Here is a tiny trained network, its code and every weight. The questions are about switching its units off for an input and a class, where a switched-off unit gives its printed mean instead of its output.

import numpy as np


def w(rows, s, z=0):
    codes = np.array(rows[::2]) - 128.0
    scale = np.full(codes.shape[1], s)
    scale[-1] = z or s
    return codes * scale


def f(y):
    return np.maximum(y, 0)


def log_softmax(a):
    a = a - a.max(-1, keepdims=True)
    return a - np.log(np.exp(a).sum(-1, keepdims=True))


def net(x, mask):
    res = np.array(x, float).reshape(1, 6) / 4 @ E
    y = f(res @ A[0][:, :-1].T + A[0][:, -1])
    res = res + np.where(mask, y, B[0][:, -1]) @ B[0][:, :-1]
    return log_softmax(res[-1] @ U[:, :-1].T + U[:, -1])


A, B = {}, {}
E = w([
[135,114,89,53,125,109,2],'x0',
[79,109,127,67,99,111,113],'x1',
[116,166,153,193,115,121,93],'x2',
[182,223,135,72,75,177,162],'x3',
[179,180,86,116,178,13,167],'x4',
[147,147,220,98,162,109,133],'x5',
],0.0099)
A[0] = w([
[126,65,210,69,148,156,156,119],'N1',
[92,149,136,212,103,41,211,190],'N2',
[195,147,131,243,214,135,226,177],'N3',
[110,83,205,104,137,139,155,183],'N4',
[106,7,70,159,147,101,101,103],'N5',
[155,178,100,85,141,141,105,64],'N6',
[137,98,87,140,156,138,103,38],'N7',
[121,56,225,91,148,156,143,3],'N8',
[149,95,123,182,122,229,151,177],'N9',
[101,88,103,69,98,167,193,91],'N10',
[135,127,78,71,111,172,143,122],'N11',
[171,204,129,100,166,58,140,208],'N12',
[163,90,117,78,153,174,96,98],'N13',
[105,73,117,93,121,115,110,21],'N14',
[122,136,41,51,78,211,166,145],'N15',
[132,173,122,173,93,152,159,4],'N16',
[103,46,95,154,165,87,86,125],'N17',
[142,149,157,140,106,122,91,196],'N18',
],0.015,0.0023)
B[0] = w([
[156,198,147,169,175,190,160,180],'N1',
[26,93,141,108,202,163,181,229],'N2',
[39,149,129,205,94,49,170,252],'N3',
[154,160,121,163,193,164,164,179],'N4',
[91,56,137,215,75,106,105,210],'N5',
[102,171,156,92,126,87,115,170],'N6',
[103,78,145,100,111,114,132,152],'N7',
[140,163,148,183,224,152,175,177],'N8',
[58,97,116,73,204,169,143,196],'N9',
[220,158,139,124,97,134,160,171],'N10',
[124,145,98,105,84,83,192,169],'N11',
[160,250,137,81,173,152,70,231],'N12',
[115,120,122,211,156,142,142,163],'N13',
[80,132,123,171,161,101,86,161],'N14',
[142,143,160,101,51,59,221,201],'N15',
[89,86,131,163,156,123,126,169],'N16',
[110,83,101,196,64,104,99,201],'N17',
[120,121,93,78,135,100,168,157],'N18',
],0.02,0.017)
U = w([
[141,99,147,74,88,150,228,54],'0',
[77,107,147,209,118,98,185,192],'1',
[105,158,161,88,213,194,173,235],'2',
[190,197,145,74,86,81,122,206],'3',
[160,156,154,183,160,150,135,1],'4',
[116,40,78,135,104,148,1,68],'5',
],0.0096,0.0033)

Each question gives the input, the list of numbers given to net, and the class t.
The units are the neurons (one row each of A and B). Each row of codes is followed by its name. A weight is (code - 128) times the scale printed after its matrix; where a second scale follows, it is the last column's (A, B and U).
mask holds one flag per neuron, in row order. A switched-off neuron (its flag False) gives its mean, the last column of its row in B, instead of its output. The means were averaged over made-up inputs and are rounded, as every weight is.
A unit's drop is (log p(t) with every unit on - log p(t) with that unit switched off) / (log p(t) with every unit on - log p(t) with every unit switched off).
The circuit of an input: a set's keep is (log p(t) with only the set's units on - log p(t) with every unit switched off) / (log p(t) with every unit on - log p(t) with every unit switched off). Starting from the 12 units with the biggest drops (on a tie, the unit counted first), units are removed one at a time, each time the one whose removal leaves the highest keep (on an exact tie, the one counted first), for as long as the keep stays at least 0.8.
circuit, biggest first: the units of the circuit, biggest drop first
top k neurons: the k neurons with the biggest drops, biggest first
drop when u is switched off: that unit's drop, to one decimal
input [-7,7,-4,-1,-1,-8], class 0: circuit, biggest first => [N10 N3]
input [3,1,-7,-1,0,7], class 2: top 2 neurons => [N5 N3]
input [2,5,-4,2,-6,-3], class 0: circuit, biggest first => [N3 N15]
input [1,-2,2,1,7,-5], class 2: circuit, biggest first => [N12]
input [-1,-8,-7,6,3,0], class 3: circuit, biggest first => [N12 N2]
input [0,6,-8,2,-1,3], class 0: circuit, biggest first => [N15 N3]
input [-7,8,-2,6,-8,-1], class 0: top 3 neurons => [N15 N10 N12]
input [7,8,-1,4,-7,3], class 0: circuit, biggest first => [N15 N3]
input [5,6,-7,6,0,-7], class 3: circuit, biggest first => [N2 N10]
input [6,3,-5,-3,-7,8], class 4: top 2 neurons => [N1 N3]
input [1,5,-2,-3,4,2], class 5: top 2 neurons => [N3 N15]
input [-5,-4,8,-1,-8,0], class 2: top 2 neurons => [N9 N5]
input [7,4,-1,-3,-7,7], class 4: top 3 neurons => [N3 N1 N8]
input [-6,7,-8,1,6,1], class 2: top neuron => [N2]
input [8,1,1,-3,0,8], class 4: top 2 neurons => [N3 N2]
input [-4,6,-7,3,-5,2], class 2: top 2 neurons => [N1 N8]
input [7,4,-3,5,-7,-3], class 0: top 2 neurons => [N12 N15]
input [-6,3,5,8,8,-3], class 2: top 4 neurons => [N12 N2 N5 N17]
input [5,-1,7,4,6,2], class 3: drop when N15 is switched off => 0.0
input [5,-7,-6,0,3,-2], class 3: drop when N2 is switched off => 0.3
input [5,-6,1,-6,3,-5], class 5: drop when N3 is switched off => 0.1
